Below is a small trained network, with its code and all its weights. Each question gives an input and a class and asks what happens when units are switched off, that is, made to give their printed mean instead of their output.

import numpy as np


def w(rows, s, z=0):
    codes = np.array(rows[::2]) - 128.0
    scale = np.full(codes.shape[1], s)
    scale[-1] = z or s
    return codes * scale


def f(y):
    return y / 2 * (1 + np.tanh(0.7978845608 * (y + 0.044715 * y**3)))


def log_softmax(a):
    a = a - a.max(-1, keepdims=True)
    return a - np.log(np.exp(a).sum(-1, keepdims=True))


def net(x, mask):
    res = np.array(x, float).reshape(1, 7) / 4 @ E
    y = f(res @ A[0][:, :-1].T + A[0][:, -1])
    res = res + np.where(mask, y, B[0][:, -1]) @ B[0][:, :-1]
    return log_softmax(res[-1] @ U[:, :-1].T + U[:, -1])


A, B = {}, {}
E = w([
[141,162,160,118,160,133],'x0',
[94,123,138,121,127,137],'x1',
[181,89,118,54,109,241],'x2',
[171,94,238,76,10,53],'x3',
[90,148,177,115,158,148],'x4',
[86,220,108,142,29,208],'x5',
[183,119,158,190,138,128],'x6',
],0.012)
A[0] = w([
[148,45,165,80,154,138,170],'n0',
[130,116,176,125,60,82,162],'n1',
[164,104,158,55,105,51,190],'n2',
[117,101,58,108,142,192,198],'n3',
[76,130,135,155,115,106,165],'n4',
[163,96,98,143,239,138,202],'n5',
[113,138,108,76,83,135,128],'n6',
[179,71,91,129,197,103,203],'n7',
[80,209,58,204,100,92,214],'n8',
[154,82,118,180,156,130,158],'n9',
[105,170,181,120,55,123,133],'n10',
[89,123,161,121,138,179,134],'n11',
[103,183,130,134,34,175,158],'n12',
[178,53,213,43,39,204,166],'n13',
[74,199,108,189,117,21,254],'n14',
[78,100,126,142,175,52,181],'n15',
[143,87,121,36,63,88,152],'n16',
[91,43,117,123,170,139,190],'n17',
[130,120,162,77,87,255,104],'n18',
[121,172,111,147,138,211,167],'n19',
[105,90,169,103,112,25,209],'n20',
],0.01,0.007)
B[0] = w([
[140,61,147,67,156,159,196],'n0',
[184,130,169,151,134,80,195],'n1',
[153,70,170,144,152,114,211],'n2',
[131,126,99,128,128,206,200],'n3',
[130,176,174,163,167,114,160],'n4',
[64,116,85,106,149,161,218],'n5',
[146,108,137,136,124,126,161],'n6',
[81,121,110,108,170,148,207],'n7',
[97,191,184,215,127,158,219],'n8',
[89,143,117,73,133,121,164],'n9',
[192,155,161,143,89,80,185],'n10',
[119,141,133,105,101,154,151],'n11',
[197,166,127,168,75,123,207],'n12',
[148,70,136,100,58,96,252],'n13',
[97,204,189,202,167,96,237],'n14',
[122,153,62,168,255,52,194],'n15',
[128,123,160,121,123,126,198],'n16',
[99,129,106,65,194,138,182],'n17',
[163,108,66,157,127,104,206],'n18',
[149,143,76,163,97,175,190],'n19',
[156,100,194,166,216,106,216],'n20',
],0.0098,0.016)
U = w([
[80,168,95,135,222,59,64],'0',
[100,225,170,171,130,137,177],'1',
[190,116,171,132,206,11,179],'2',
[186,190,219,151,105,49,49],'3',
[124,94,91,1,160,177,198],'4',
[233,131,92,147,132,215,75],'5',
[162,20,199,64,142,139,252],'6',
[236,124,116,108,66,58,7],'7',
],0.0089,0.0019)

Each question gives the input, the list of numbers given to net, and the class t.
The units are the neurons (one row each of A and B). Each row of codes is followed by its name. A weight is (code - 128) times the scale printed after its matrix; where a second scale follows, it is the last column's (A, B and U).
mask holds one flag per neuron, in row order. A switched-off neuron (its flag False) gives its mean, the last column of its row in B, instead of its output. The means were averaged over made-up inputs and are rounded, as every weight is.
A unit's drop is (log p(t) with every unit on - log p(t) with that unit switched off) / (log p(t) with every unit on - log p(t) with every unit switched off).
The circuit of an input: a set's keep is (log p(t) with only the set's units on - log p(t) with every unit switched off) / (log p(t) with every unit on - log p(t) with every unit switched off). Starting from the 12 units with the biggest drops (on a tie, the unit counted first), units are removed one at a time, each time the one whose removal leaves the highest keep (on an exact tie, the one counted first), for as long as the keep stays at least 0.8.
circuit, biggest first: the units of the circuit, biggest drop first
unit that matters most: the unit with the biggest drop
k most important neurons: the k neurons with the biggest drops, biggest first
drop of u: that unit's drop, to one decimal
input [-1,2,6,1,2,-4,4], class 6: unit that matters most => n13
input [-5,3,3,8,-3,1,1], class 7: 4 most important neurons => [n10; n13; n1; n12]
input [-5,-5,4,-5,0,0,-5], class 4: circuit, biggest first => [n12; n14]
input [-2,-4,2,6,2,-7,-7], class 6: 2 most important neurons => [n0; n14]
input [4,2,-8,1,5,6,-7], class 3: 4 most important neurons => [n10; n5; n12; n3]
input [2,-4,1,-7,3,4,-2], class 5: 3 most important neurons => [n19; n14; n3]
input [-1,2,1,-2,0,4,4], class 5: 2 most important neurons => [n14; n19]
input [-3,4,7,-1,6,8,-3], class 5: 2 most important neurons => [n3; n19]
input [8,4,2,-1,4,5,7], class 5: 2 most important neurons => [n14; n19]
input [4,8,2,5,2,-7,-6], class 6: 3 most important neurons => [n0; n14; n13]
input [8,-4,-6,-5,-5,0,8], class 0: 3 most important neurons => [n15; n5; n12]
input [-7,2,1,4,5,-6,2], class 6: drop of n18 => 0.1
input [1,-8,1,4,-5,0,2], class 6: drop of n1 => -0.1
input [-3,8,3,6,1,1,5], class 7: drop of n7 => 0.1
input [-4,5,-7,1,2,2,-8], class 3: unit that matters most => n5
